Below are the code and all the weights of a small trained network. Each question names an input and a target symbol and asks about switching units off, where a switched-off unit gives its printed mean instead of its output.

import numpy as np


def w(rows, s, z=0):
    codes = np.array(rows[::2]) - 128.0
    scale = np.full(codes.shape[1], s)
    scale[-1] = z or s
    return codes * scale


def f(y):
    return y / 2 * (1 + np.tanh(0.7978845608 * (y + 0.044715 * y**3)))


def softmax(a):
    e = np.exp(a - a.max(-1, keepdims=True))
    return e / e.sum(-1, keepdims=True)


def log_softmax(a):
    a = a - a.max(-1, keepdims=True)
    return a - np.log(np.exp(a).sum(-1, keepdims=True))


def net(x, mask):
    ids = ['ΘΣΨαβγζηπτω'.index(c) for c in x.split()]
    T = len(ids)
    res = E[ids] + P[:T]
    r = res
    for j in range(2):
        rows = slice(4 * j, 4 * j + 4)
        q, k, v = (r @ M[0][rows].T for M in (Q, K, V))
        z = softmax(np.where(np.tri(T) > 0, q @ k.T / 4**0.5, -1e9)) @ v
        o = O[0][rows]
        res = res + np.where(mask[j], z, o[:, -1]) @ o[:, :-1]
    y = f(res @ A[0][:, :-1].T + A[0][:, -1])
    res = res + np.where(mask[2:6], y, B[0][:, -1]) @ B[0][:, :-1]
    return log_softmax(res[-1] @ U[:, :-1].T + U[:, -1])


Q, K, V, O, A, B = {}, {}, {}, {}, {}, {}
E = w([
[203,116,217,171,192],'Θ',
[212,55,85,166,42],'Σ',
[101,147,93,66,116],'Ψ',
[149,20,126,89,115],'α',
[87,184,10,107,87],'β',
[165,85,219,217,59],'γ',
[48,149,130,194,117],'ζ',
[102,215,108,130,28],'η',
[67,74,12,121,75],'π',
[112,195,207,74,14],'τ',
[5,211,44,139,121],'ω',
],0.019)
P = w([
[116,196,127,2,119],'0',
[129,106,112,119,166],'1',
[124,112,107,131,159],'2',
[118,119,110,137,142],'3',
[112,117,103,140,139],'4',
[124,107,102,141,125],'5',
[112,117,97,139,119],'6',
[116,107,100,140,121],'7',
[118,107,96,147,118],'8',
[120,104,93,149,118],'9',
[122,113,90,141,101],'10',
[123,108,97,141,95],'11',
[121,104,91,151,104],'12',
[134,91,104,131,96],'13',
],0.011)
Q[0] = w([
[163,143,170,148,184],'head 1',
[76,58,68,116,9],'head 1',
[91,16,132,128,97],'head 1',
[131,116,195,122,103],'head 1',
[161,186,133,139,154],'head 2',
[182,131,157,159,135],'head 2',
[103,117,78,162,106],'head 2',
[89,76,107,140,111],'head 2',
],0.012)
K[0] = w([
[187,71,125,184,131],'head 1',
[112,112,110,33,66],'head 1',
[111,115,111,121,141],'head 1',
[98,136,160,140,95],'head 1',
[105,135,126,98,7],'head 2',
[95,136,109,157,83],'head 2',
[114,155,147,138,173],'head 2',
[154,103,145,131,113],'head 2',
],0.016)
V[0] = w([
[187,120,129,57,140],'head 1',
[80,66,172,71,75],'head 1',
[103,75,176,169,210],'head 1',
[60,126,211,209,208],'head 1',
[151,166,205,134,140],'head 2',
[2,80,170,205,122],'head 2',
[73,150,148,72,104],'head 2',
[145,16,187,217,137],'head 2',
],0.0084)
O[0] = w([
[156,40,46,172,187,146],'head 1',
[102,121,152,125,188,158],'head 1',
[116,105,91,100,31,7],'head 1',
[84,146,152,121,138,8],'head 1',
[145,255,200,160,103,134],'head 2',
[76,104,129,105,134,111],'head 2',
[75,149,193,180,181,131],'head 2',
[115,87,160,59,90,116],'head 2',
],0.0091,0.011)
A[0] = w([
[106,118,152,133,217,16],'neuron 1',
[77,194,1,49,194,35],'neuron 2',
[43,46,111,195,184,5],'neuron 3',
[224,62,191,74,120,127],'neuron 4',
],0.0081,0.0026)
B[0] = w([
[2,49,202,105,116,162],'neuron 1',
[130,34,203,254,119,255],'neuron 2',
[152,210,100,28,26,196],'neuron 3',
[113,193,81,107,122,168],'neuron 4',
],0.0082,0.009)
U = w([
[104,110,66,72,188,201],'Θ',
[153,153,123,135,106,19],'Σ',
[146,100,95,182,169,162],'Ψ',
[146,60,164,116,245,192],'α',
[159,85,212,139,50,82],'β',
[76,73,73,129,60,3],'γ',
[49,122,113,159,106,56],'ζ',
[158,255,74,169,163,149],'η',
[126,165,162,111,213,223],'π',
[208,156,70,143,177,175],'τ',
[48,191,89,103,90,234],'ω',
],0.0084,0.0029)

Each question gives the input, a string of symbols that net reads in full, and the target symbol t.
The units are the heads (4 rows each of Q, K, V and O) and the neurons (one row each of A and B). Each row of codes is followed by its name. A weight is (code - 128) times the scale printed after its matrix; where a second scale follows, it is the last column's (O, A, B and U).
mask holds one flag per unit, heads first, then neurons. A switched-off unit (its flag False) gives its mean, the last column of its rows in O or B, instead of its output. The means were averaged over made-up inputs and are rounded, as every weight is.
A unit's drop is (log p(t) with every unit on - log p(t) with that unit switched off) / (log p(t) with every unit on - log p(t) with every unit switched off).
The circuit of an input: a set's keep is (log p(t) with only the set's units on - log p(t) with every unit switched off) / (log p(t) with every unit on - log p(t) with every unit switched off). Starting from all 6 units, units are removed one at a time, each time the one whose removal leaves the highest keep (on an exact tie, the one counted first), for as long as the keep stays at least 0.8.
circuit, biggest first: the units of the circuit, biggest drop first
unit that matters most: the unit with the biggest drop
k most important neurons: the k neurons with the biggest drops, biggest first
input τ Θ ω η ω Ψ, target α: circuit, biggest first : (head 1)
input β η Θ ω π Σ η ζ γ ω ω α, target τ: circuit, biggest first : (head 1; neuron 4; head 2; neuron 1)
input ω Ψ ω Σ τ β ζ, target ω: circuit, biggest first : (neuron 3; head 2; neuron 2)
input β γ τ, target π: circuit, biggest first : (head 1; neuron 2; neuron 3)
input Ψ ω γ γ α ω β ω ω Θ α ζ β β, target Ψ: circuit, biggest first : (head 1; neuron 2)
input α τ ω τ ζ, target ω: circuit, biggest first : (neuron 3; neuron 2; head 2)
input τ ω ω γ α τ ζ Θ π α ω π β, target α: circuit, biggest first : (head 1; neuron 2)
input τ α β π τ Θ Ψ ω, target α: circuit, biggest first : (head 1; neuron 2)
input τ π β τ ω, target ζ: 2 most important neurons : (neuron 1; neuron 2)
input β π Θ Ψ β τ β β Σ, target τ: circuit, biggest first : (head 1; neuron 2)
input ζ π β Ψ ω, target ζ: circuit, biggest first : (neuron 2; head 2; neuron 1)
input Ψ π ω Ψ Θ Ψ Ψ β τ π ζ ω, target Ψ: 3 most important neurons : (neuron 2; neuron 3; neuron 1)
input Σ α π, target γ: 2 most important neurons : (neuron 3; neuron 2)
input η Ψ Θ, target η: unit that matters most : head 1
input η ω ζ β ζ η Σ β β Ψ Ψ α, target Θ: 3 most important neurons : (neuron 2; neuron 4; neuron 3)
input Θ β ζ, target η: 2 most important neurons : (neuron 2; neuron 1)
input Σ β τ Ψ β ω α, target Θ: 2 most important neurons : (neuron 2; neuron 4)
input Θ β ω Σ α π, target η: 2 most important neurons : (neuron 2; neuron 1)
input β Θ ω Θ γ Θ Ψ ω α, target τ: 3 most important neurons : (neuron 4; neuron 1; neuron 2)
input β Ψ Ψ π τ π Ψ β ω η Σ, target τ: most important neuron : (neuron 2)
